Below are the code and all the weights of a small trained network. Each question names an input and a target symbol and asks about switching units off, where a switched-off unit gives its printed mean instead of its output.

import numpy as np


def w(rows, s, z=0):
    codes = np.array(rows[::2]) - 128.0
    scale = np.full(codes.shape[1], s)
    scale[-1] = z or s
    return codes * scale


def norm(h):
    return h / np.sqrt((h * h).mean(-1, keepdims=True) + 1e-5)


def f(y):
    return y / 2 * (1 + np.tanh(0.7978845608 * (y + 0.044715 * y**3)))


def softmax(a):
    e = np.exp(a - a.max(-1, keepdims=True))
    return e / e.sum(-1, keepdims=True)


def log_softmax(a):
    a = a - a.max(-1, keepdims=True)
    return a - np.log(np.exp(a).sum(-1, keepdims=True))


def net(x, mask):
    ids = ['ΛΣΦμξω'.index(c) for c in x.split()]
    T = len(ids)
    res = E[ids] + P[:T]
    u = 0
    for l in range(3):
        r = norm(res)
        for j in range(2):
            rows = slice(2 * j, 2 * j + 2)
            q, k, v = (r @ M[l][rows].T for M in (Q, K, V))
            z = softmax(np.where(np.tri(T) > 0, q @ k.T / 2**0.5, -1e9)) @ v
            o = O[l][rows]
            res = res + np.where(mask[u + j], z, o[:, -1]) @ o[:, :-1]
        u += 2
        y = f(norm(res) @ A[l][:, :-1].T + A[l][:, -1])
        res = res + np.where(mask[u : u + 4], y, B[l][:, -1]) @ B[l][:, :-1]
        u += 4
    return log_softmax(norm(res)[-1] @ U[:, :-1].T + U[:, -1])


Q, K, V, O, A, B = {}, {}, {}, {}, {}, {}
E = w([
[240,130,255],'Λ',
[104,132,198],'Σ',
[47,130,88],'Φ',
[37,226,123],'μ',
[54,147,215],'ξ',
[30,165,219],'ω',
],0.0033)
P = w([
[162,123,78],'0',
[178,101,109],'1',
[98,29,250],'2',
[111,93,29],'3',
[171,109,99],'4',
[161,15,174],'5',
[90,152,81],'6',
[172,111,97],'7',
[9,10,233],'8',
[95,147,76],'9',
[168,111,95],'10',
[104,2,219],'11',
[96,147,74],'12',
],0.0038)
Q[0] = w([
[79,107,177],'0.h0',
[3,118,56],'0.h0',
[185,197,249],'0.h1',
[120,92,21],'0.h1',
],0.0047)
K[0] = w([
[2,138,152],'0.h0',
[21,208,63],'0.h0',
[204,176,240],'0.h1',
[80,110,54],'0.h1',
],0.0056)
V[0] = w([
[65,145,103],'0.h0',
[88,83,194],'0.h0',
[84,103,3],'0.h1',
[124,122,104],'0.h1',
],0.0044)
O[0] = w([
[174,139,246,119],'0.h0',
[76,90,206,203],'0.h0',
[222,176,165,2],'0.h1',
[115,182,251,105],'0.h1',
],0.0029,0.003)
A[0] = w([
[254,14,253,116],'0.n0',
[20,74,156,171],'0.n1',
[200,155,12,51],'0.n2',
[37,96,65,2],'0.n3',
],0.0034,0.00093)
B[0] = w([
[62,167,126,189],'0.n0',
[202,80,85,253],'0.n1',
[124,188,252,93],'0.n2',
[234,149,143,154],'0.n3',
],0.0037,0.0028)
Q[1] = w([
[101,253,117],'1.h0',
[12,151,193],'1.h0',
[220,101,85],'1.h1',
[194,53,182],'1.h1',
],0.0037)
K[1] = w([
[28,235,183],'1.h0',
[82,144,94],'1.h0',
[85,252,153],'1.h1',
[154,216,194],'1.h1',
],0.0039)
V[1] = w([
[45,167,83],'1.h0',
[41,56,123],'1.h0',
[154,99,18],'1.h1',
[126,212,252],'1.h1',
],0.0031)
O[1] = w([
[252,122,39,123],'1.h0',
[136,64,62,250],'1.h0',
[179,217,104,126],'1.h1',
[74,148,100,62],'1.h1',
],0.0036,0.0021)
A[1] = w([
[143,154,141,31],'1.n0',
[192,182,231,111],'1.n1',
[159,239,123,170],'1.n2',
[4,224,145,253],'1.n3',
],0.0028,0.0017)
B[1] = w([
[92,137,204,2],'1.n0',
[197,2,183,17],'1.n1',
[113,4,99,37],'1.n2',
[249,64,90,236],'1.n3',
],0.0027,0.00079)
Q[2] = w([
[59,135,215],'2.h0',
[124,22,106],'2.h0',
[53,115,1],'2.h1',
[48,114,52],'2.h1',
],0.0056)
K[2] = w([
[107,196,146],'2.h0',
[122,112,217],'2.h0',
[210,255,151],'2.h1',
[192,243,90],'2.h1',
],0.0047)
V[2] = w([
[84,104,56],'2.h0',
[252,181,61],'2.h0',
[204,140,156],'2.h1',
[36,56,40],'2.h1',
],0.0028)
O[2] = w([
[189,185,140,193],'2.h0',
[70,2,92,23],'2.h0',
[231,64,174,103],'2.h1',
[34,136,151,250],'2.h1',
],0.0033,0.0017)
A[2] = w([
[130,255,144,180],'2.n0',
[254,202,192,255],'2.n1',
[119,33,158,93],'2.n2',
[76,135,73,138],'2.n3',
],0.005,0.0017)
B[2] = w([
[102,176,181,151],'2.n0',
[253,125,155,123],'2.n1',
[34,188,200,253],'2.n2',
[169,87,148,225],'2.n3',
],0.0049,0.0013)
U = w([
[97,254,206,129],'Λ',
[107,19,11,148],'Σ',
[211,113,207,119],'Φ',
[193,137,128,252],'μ',
[65,112,146,101],'ξ',
[41,176,120,69],'ω',
],0.0086,0.0021)

Each question gives the input, a string of symbols that net reads in full, and the target symbol t.
The units are the heads (2 rows each of Q, K, V and O) and the neurons (one row each of A and B). Each row of codes is followed by its name. A weight is (code - 128) times the scale printed after its matrix; where a second scale follows, it is the last column's (O, A, B and U).
mask holds one flag per unit, layer by layer, with each layer's heads first. A switched-off unit (its flag False) gives its mean, the last column of its rows in O or B, instead of its output. The means were averaged over made-up inputs and are rounded, as every weight is.
A unit's drop is (log p(t) with every unit on - log p(t) with that unit switched off) / (log p(t) with every unit on - log p(t) with every unit switched off).
The circuit of an input: a set's keep is (log p(t) with only the set's units on - log p(t) with every unit switched off) / (log p(t) with every unit on - log p(t) with every unit switched off). Starting from the 12 units with the biggest drops (on a tie, the unit counted first), units are removed one at a time, each time the one whose removal leaves the highest keep (on an exact tie, the one counted first), for as long as the keep stays at least 0.8.
circuit, biggest first: the units of the circuit, biggest drop first
unit that matters most: the unit with the biggest drop
k most important neurons: the k neurons with the biggest drops, biggest first
top k neurons in layer l: the k neurons of layer l with the biggest drops, biggest first
heads that matter: for each layer, one digit per head in row order, 1 if its drop is at least 0.15 and else 0, layers parted by /
input Λ Σ Λ μ, target Λ: circuit, biggest first	0.n2; 2.n0; 0.h1
input Λ ξ Λ Σ, target Λ: circuit, biggest first	0.h1; 1.h0
input Σ Σ Σ Σ ξ ξ Σ Φ Φ Φ Λ Σ Σ, target Σ: heads that matter	00 / 01 / 10
input μ ξ Σ Σ, target μ: unit that matters most	1.n3
input Φ Σ ξ ξ ω Σ Σ Σ ξ ω, target Φ: 2 most important neurons	1.n3; 2.n1
input Σ ω Λ ω Λ Σ Σ Σ Σ ω, target Σ: circuit, biggest first	2.n2; 1.n3
input Φ Σ Σ Σ μ Σ Λ Σ Σ μ ξ μ Σ, target Φ: circuit, biggest first	2.h1; 1.h0; 0.h1; 0.h0
input Σ Σ ω μ Λ μ Σ Λ Σ ξ, target Σ: circuit, biggest first	2.n2; 2.n3; 1.n3
input ω Σ Σ Σ Σ Σ ξ Σ Φ Σ Φ, target Φ: 3 most important neurons	0.n2; 2.n1; 1.n1
input Φ Σ Σ Σ Φ Σ ξ, target Φ: heads that matter	11 / 10 / 01
input Σ μ Λ Σ Λ Φ μ, target Σ: circuit, biggest first	1.n3; 2.n2
input Σ μ μ Σ μ ω μ, target Σ: 2 most important neurons	1.n2; 1.n3
input ω ξ ξ ξ Φ ω Λ Φ ξ Σ Σ ω Λ, target ω: heads that matter	11 / 10 / 10
input Λ μ ξ ξ, target Λ: 2 most important neurons	0.n3; 0.n2
input Φ Λ Σ ω Σ Σ Σ μ Λ Λ ω Λ Σ, target Φ: unit that matters most	2.h1
input μ μ Σ Σ Φ ω Λ Λ Σ ξ, target μ: 2 most important neurons	0.n0; 1.n3
input Φ ξ Φ Λ Φ ω Σ Σ μ ξ, target Φ: heads that matter	11 / 10 / 11
input Λ Λ Λ Σ, target Λ: top 3 neurons in layer 0	0.n2; 0.n1; 0.n0
input ω Λ Λ Σ, target ω: heads that matter	11 / 00 / 10
input Σ Σ ω ξ Λ Σ ξ, target Σ: 3 most important neurons	2.n2; 0.n2; 2.n3
input Φ Σ Λ Λ μ, target μ: heads that matter	01 / 00 / 00
input ω Σ Σ Σ μ Σ ω Λ Λ μ ω Λ Λ, target ω: 3 most important neurons	1.n2; 2.n0; 0.n0
input Λ Φ ξ Λ Φ, target Φ: top 2 neurons in layer 2	2.n1; 2.n2
input Λ Λ Λ Σ ω Σ Φ, target Λ: 3 most important neurons	0.n2; 0.n1; 2.n0
input Φ Λ Σ μ, target Φ: 3 most important neurons	1.n3; 0.n2; 2.n1
input μ Φ Λ Λ Σ Σ Φ, target μ: heads that matter	11 / 10 / 00
input Σ ω ω Λ Σ Φ Σ, target Σ: heads that matter	01 / 01 / 00
input Σ Σ ω ω μ Λ Λ, target Σ: unit that matters most	2.h0
input Φ Σ Σ ω ω Φ Σ ξ μ Λ Λ μ ω, target Φ: 2 most important neurons	1.n3; 0.n3
